Here is a tiny trained network, its code and every weight. The questions are about switching its units off for an input and a class, where a switched-off unit gives its printed mean instead of its output.

import numpy as np


def w(rows, s, z=0):
    codes = np.array(rows[::2]) - 128.0
    scale = np.full(codes.shape[1], s)
    scale[-1] = z or s
    return codes * scale


def f(y):
    return np.maximum(y, 0)


def log_softmax(a):
    a = a - a.max(-1, keepdims=True)
    return a - np.log(np.exp(a).sum(-1, keepdims=True))


def net(x, mask):
    res = np.array(x, float).reshape(1, 4) / 4 @ E
    y = f(res @ A[0][:, :-1].T + A[0][:, -1])
    res = res + np.where(mask, y, B[0][:, -1]) @ B[0][:, :-1]
    return log_softmax(res[-1] @ U[:, :-1].T + U[:, -1])


A, B = {}, {}
E = w([
[161,97,153,231,212],'x0',
[144,246,137,198,92],'x1',
[124,170,214,65,210],'x2',
[46,154,43,128,184],'x3',
],0.011)
A[0] = w([
[132,194,166,119,158,84],'neuron 1',
[115,114,163,82,170,88],'neuron 2',
[67,119,118,177,168,98],'neuron 3',
[173,55,154,197,188,42],'neuron 4',
[148,62,100,70,163,2],'neuron 5',
[202,83,163,136,61,41],'neuron 6',
[88,144,125,80,77,12],'neuron 7',
[151,149,118,61,57,143],'neuron 8',
[186,88,254,130,56,21],'neuron 9',
[60,144,65,129,150,48],'neuron 10',
[88,139,93,80,97,95],'neuron 11',
[50,146,166,123,162,93],'neuron 12',
[128,188,136,151,129,55],'neuron 13',
[91,159,68,123,168,24],'neuron 14',
[125,165,183,113,149,56],'neuron 15',
[143,229,130,181,128,14],'neuron 16',
[169,144,154,85,178,91],'neuron 17',
[133,150,101,39,104,64],'neuron 18',
[120,84,108,169,69,54],'neuron 19',
[115,158,177,95,183,34],'neuron 20',
[139,112,138,169,152,37],'neuron 21',
[100,2,132,75,159,77],'neuron 22',
[107,126,170,94,160,92],'neuron 23',
[140,120,77,166,108,48],'neuron 24',
[123,195,136,131,89,82],'neuron 25',
[119,159,126,88,91,20],'neuron 26',
[195,145,106,196,192,41],'neuron 27',
[77,103,150,180,135,165],'neuron 28',
[97,105,83,155,107,75],'neuron 29',
[157,144,124,186,186,24],'neuron 30',
[115,68,60,192,73,75],'neuron 31',
],0.015,0.0087)
B[0] = w([
[169,119,78,105,33,187],'neuron 1',
[185,149,88,113,56,181],'neuron 2',
[90,146,139,72,190,182],'neuron 3',
[107,24,205,94,154,216],'neuron 4',
[59,142,77,212,69,180],'neuron 5',
[105,180,50,115,210,193],'neuron 6',
[119,44,165,112,151,159],'neuron 7',
[125,59,206,137,167,205],'neuron 8',
[64,191,1,100,230,230],'neuron 9',
[114,191,66,110,230,188],'neuron 10',
[114,77,188,106,155,181],'neuron 11',
[179,169,88,66,124,173],'neuron 12',
[97,150,106,192,87,164],'neuron 13',
[110,167,51,126,213,170],'neuron 14',
[166,122,79,109,103,173],'neuron 15',
[67,83,90,218,33,198],'neuron 16',
[178,125,118,94,106,183],'neuron 17',
[103,50,182,108,156,181],'neuron 18',
[225,129,98,57,51,181],'neuron 19',
[191,125,105,69,53,182],'neuron 20',
[103,73,134,96,123,151],'neuron 21',
[71,165,115,255,26,250],'neuron 22',
[161,131,126,126,103,174],'neuron 23',
[186,115,97,122,103,167],'neuron 24',
[62,68,126,184,93,178],'neuron 25',
[110,43,185,106,138,149],'neuron 26',
[94,59,178,91,129,192],'neuron 27',
[139,99,191,132,158,182],'neuron 28',
[172,158,99,81,112,175],'neuron 29',
[101,42,144,117,143,172],'neuron 30',
[206,154,138,78,60,233],'neuron 31',
],0.0091,0.014)
U = w([
[68,103,123,227,56,112],'0',
[243,109,118,33,82,101],'1',
[91,28,223,71,186,92],'2',
[90,153,61,82,247,118],'3',
[150,152,215,139,151,254],'4',
],0.012,0.028)

Each question gives the input, the list of numbers given to net, and the class t.
The units are the neurons (one row each of A and B). Each row of codes is followed by its name. A weight is (code - 128) times the scale printed after its matrix; where a second scale follows, it is the last column's (A, B and U).
mask holds one flag per neuron, in row order. A switched-off neuron (its flag False) gives its mean, the last column of its row in B, instead of its output. The means were averaged over made-up inputs and are rounded, as every weight is.
A unit's drop is (log p(t) with every unit on - log p(t) with that unit switched off) / (log p(t) with every unit on - log p(t) with every unit switched off).
most important unit: the unit with the biggest drop
k most important neurons: the k neurons with the biggest drops, biggest first
drop of u: that unit's drop, to one decimal
input [3,6,-8,0], class 1: most important unit -> neuron 31
input [-3,7,6,4], class 0: 2 most important neurons -> (neuron 16; neuron 25)
input [3,-3,2,-2], class 4: 2 most important neurons -> (neuron 16; neuron 25)
input [-7,-6,-2,6], class 2: 2 most important neurons -> (neuron 11; neuron 18)
input [7,-8,5,-3], class 0: 2 most important neurons -> (neuron 22; neuron 5)
input [7,-5,7,5], class 1: 3 most important neurons -> (neuron 2; neuron 20; neuron 12)
input [8,3,5,-8], class 2: 4 most important neurons -> (neuron 4; neuron 27; neuron 30; neuron 10)
input [-5,6,5,-5], class 0: 2 most important neurons -> (neuron 25; neuron 16)
input [-8,6,-8,-3], class 1: 2 most important neurons -> (neuron 19; neuron 31)
input [-1,-8,-7,-4], class 0: 2 most important neurons -> (neuron 22; neuron 5)
input [1,-3,4,-5], class 3: 2 most important neurons -> (neuron 9; neuron 31)
input [-2,5,6,1], class 1: 2 most important neurons -> (neuron 22; neuron 20)
input [-4,5,-5,7], class 3: 2 most important neurons -> (neuron 10; neuron 22)
input [-6,-8,4,5], class 0: most important unit -> neuron 22
input [7,-5,7,0], class 1: 3 most important neurons -> (neuron 2; neuron 20; neuron 17)
input [4,2,-4,-5], class 3: drop of neuron 6 -> 0.4
input [0,-1,-2,5], class 3: drop of neuron 19 -> 0.0
input [3,-5,7,5], class 1: drop of neuron 12 -> 0.1
